Here is a tiny trained network, its code and every weight. The questions are about switching its units off for an input and a class, where a switched-off unit gives its printed mean instead of its output.

import numpy as np


def w(rows, s, z=0):
    codes = np.array(rows[::2]) - 128.0
    scale = np.full(codes.shape[1], s)
    scale[-1] = z or s
    return codes * scale


def norm(h):
    return h / np.sqrt((h * h).mean(-1, keepdims=True) + 1e-5)


def f(y):
    return y / 2 * (1 + np.tanh(0.7978845608 * (y + 0.044715 * y**3)))


def log_softmax(a):
    a = a - a.max(-1, keepdims=True)
    return a - np.log(np.exp(a).sum(-1, keepdims=True))


def net(x, mask):
    res = np.array(x, float).reshape(1, 5) / 4 @ E
    u = 0
    for l in range(2):
        y = f(norm(res) @ A[l][:, :-1].T + A[l][:, -1])
        res = res + np.where(mask[u : u + 12], y, B[l][:, -1]) @ B[l][:, :-1]
        u += 12
    return log_softmax(norm(res)[-1] @ U[:, :-1].T + U[:, -1])


A, B = {}, {}
E = w([
[32,152,212],'x0',
[135,121,126],'x1',
[95,253,87],'x2',
[73,49,48],'x3',
[129,126,128],'x4',
],0.0051)
A[0] = w([
[233,148,114,41],'0.n1',
[126,152,141,175],'0.n2',
[147,132,84,100],'0.n3',
[57,143,211,140],'0.n4',
[126,200,101,23],'0.n5',
[201,191,210,8],'0.n6',
[55,170,59,180],'0.n7',
[158,166,193,2],'0.n8',
[162,155,176,54],'0.n9',
[83,139,198,74],'0.n10',
[137,253,113,88],'0.n11',
[187,83,238,154],'0.n12',
],0.013,0.0029)
B[0] = w([
[113,229,87,195],'0.n1',
[137,120,146,153],'0.n2',
[133,150,131,148],'0.n3',
[192,181,65,219],'0.n4',
[142,101,139,171],'0.n5',
[7,99,107,207],'0.n6',
[120,78,164,230],'0.n7',
[85,124,94,157],'0.n8',
[96,73,137,149],'0.n9',
[156,142,52,174],'0.n10',
[164,90,182,255],'0.n11',
[137,136,190,231],'0.n12',
],0.012,0.0057)
A[1] = w([
[112,104,103,194],'1.n1',
[56,122,92,182],'1.n2',
[129,117,121,64],'1.n3',
[197,81,89,253],'1.n4',
[161,87,197,152],'1.n5',
[125,128,122,69],'1.n6',
[125,187,72,60],'1.n7',
[175,184,90,129],'1.n8',
[77,100,107,95],'1.n9',
[171,99,185,91],'1.n10',
[55,101,100,105],'1.n11',
[7,85,92,186],'1.n12',
],0.014,0.0038)
B[1] = w([
[100,161,206,162],'1.n1',
[111,152,225,186],'1.n2',
[119,120,149,114],'1.n3',
[101,230,144,254],'1.n4',
[255,74,198,226],'1.n5',
[177,138,131,113],'1.n6',
[156,180,125,170],'1.n7',
[232,211,89,204],'1.n8',
[79,171,172,151],'1.n9',
[170,88,144,188],'1.n10',
[93,174,137,172],'1.n11',
[55,212,210,248],'1.n12',
],0.0064,0.0061)
U = w([
[18,150,186,173],'0',
[203,202,56,164],'1',
[221,51,199,138],'2',
[154,160,180,212],'3',
[157,153,178,181],'4',
[109,62,77,75],'5',
[59,19,2,39],'6',
[72,13,24,2],'7',
],0.012,0.0073)

Each question gives the input, the list of numbers given to net, and the class t.
The units are the neurons (one row each of A and B). Each row of codes is followed by its name. A weight is (code - 128) times the scale printed after its matrix; where a second scale follows, it is the last column's (A, B and U).
mask holds one flag per neuron, layer by layer. A switched-off neuron (its flag False) gives its mean, the last column of its row in B, instead of its output. The means were averaged over made-up inputs and are rounded, as every weight is.
A unit's drop is (log p(t) with every unit on - log p(t) with that unit switched off) / (log p(t) with every unit on - log p(t) with every unit switched off).
The circuit of an input: a set's keep is (log p(t) with only the set's units on - log p(t) with every unit switched off) / (log p(t) with every unit on - log p(t) with every unit switched off). Starting from the 12 units with the biggest drops (on a tie, the unit counted first), units are removed one at a time, each time the one whose removal leaves the highest keep (on an exact tie, the one counted first), for as long as the keep stays at least 0.8.
units of the circuit, in order: the units of the circuit, biggest drop first
most important unit: the unit with the biggest drop
top k neurons: the k neurons with the biggest drops, biggest first
k most important neurons of layer l: the k neurons of layer l with the biggest drops, biggest first
drop when u is switched off: that unit's drop, to one decimal
input [-6,-7,4,-8,-1], class 0: units of the circuit, in order => [0.n6; 0.n4]
input [8,-5,3,3,-2], class 1: most important unit => 0.n4
input [-8,-3,-5,-8,-6], class 0: top 2 neurons => [0.n6; 0.n4]
input [-7,-5,8,4,3], class 2: units of the circuit, in order => [0.n7; 0.n4; 0.n6; 1.n12]
input [-7,7,8,-4,3], class 2: 2 most important neurons of layer 0 => [0.n11; 0.n4]
input [6,3,-6,-1,-3], class 1: units of the circuit, in order => [0.n4; 0.n10]
input [-8,-5,-2,-5,4], class 1: units of the circuit, in order => [0.n1; 1.n12]
input [-1,1,8,-6,-3], class 2: top 4 neurons => [0.n11; 0.n5; 1.n5; 1.n4]
input [7,3,-1,-5,-6], class 1: top 2 neurons => [0.n4; 0.n10]
input [8,-3,-1,6,4], class 1: top 2 neurons => [0.n4; 0.n6]
input [-2,7,-6,8,-8], class 0: 2 most important neurons of layer 0 => [0.n11; 0.n12]
input [5,-6,-7,-5,0], class 2: top 4 neurons => [0.n12; 0.n1; 0.n9; 0.n4]
input [1,2,4,-8,-1], class 0: top 2 neurons => [0.n6; 0.n8]
input [5,-2,8,6,-5], class 2: top 4 neurons => [0.n7; 0.n6; 0.n11; 0.n8]
input [-7,-2,-5,-6,1], class 1: units of the circuit, in order => [0.n1]
input [8,-4,4,5,-1], class 1: 2 most important neurons of layer 0 => [0.n4; 0.n6]
input [-2,5,-4,8,7], class 0: top 2 neurons => [0.n11; 0.n12]
input [2,3,-4,-5,4], class 0: 2 most important neurons of layer 0 => [0.n6; 0.n11]
input [-2,-4,-3,-8,-6], class 0: drop when 0.n6 is switched off => 0.5
input [4,-2,1,-8,-1], class 0: units of the circuit, in order => [0.n6]
input [3,-8,8,-5,3], class 2: drop when 0.n11 is switched off => 1.3
input [-1,-2,2,-6,-3], class 0: drop when 0.n6 is switched off => 2.1
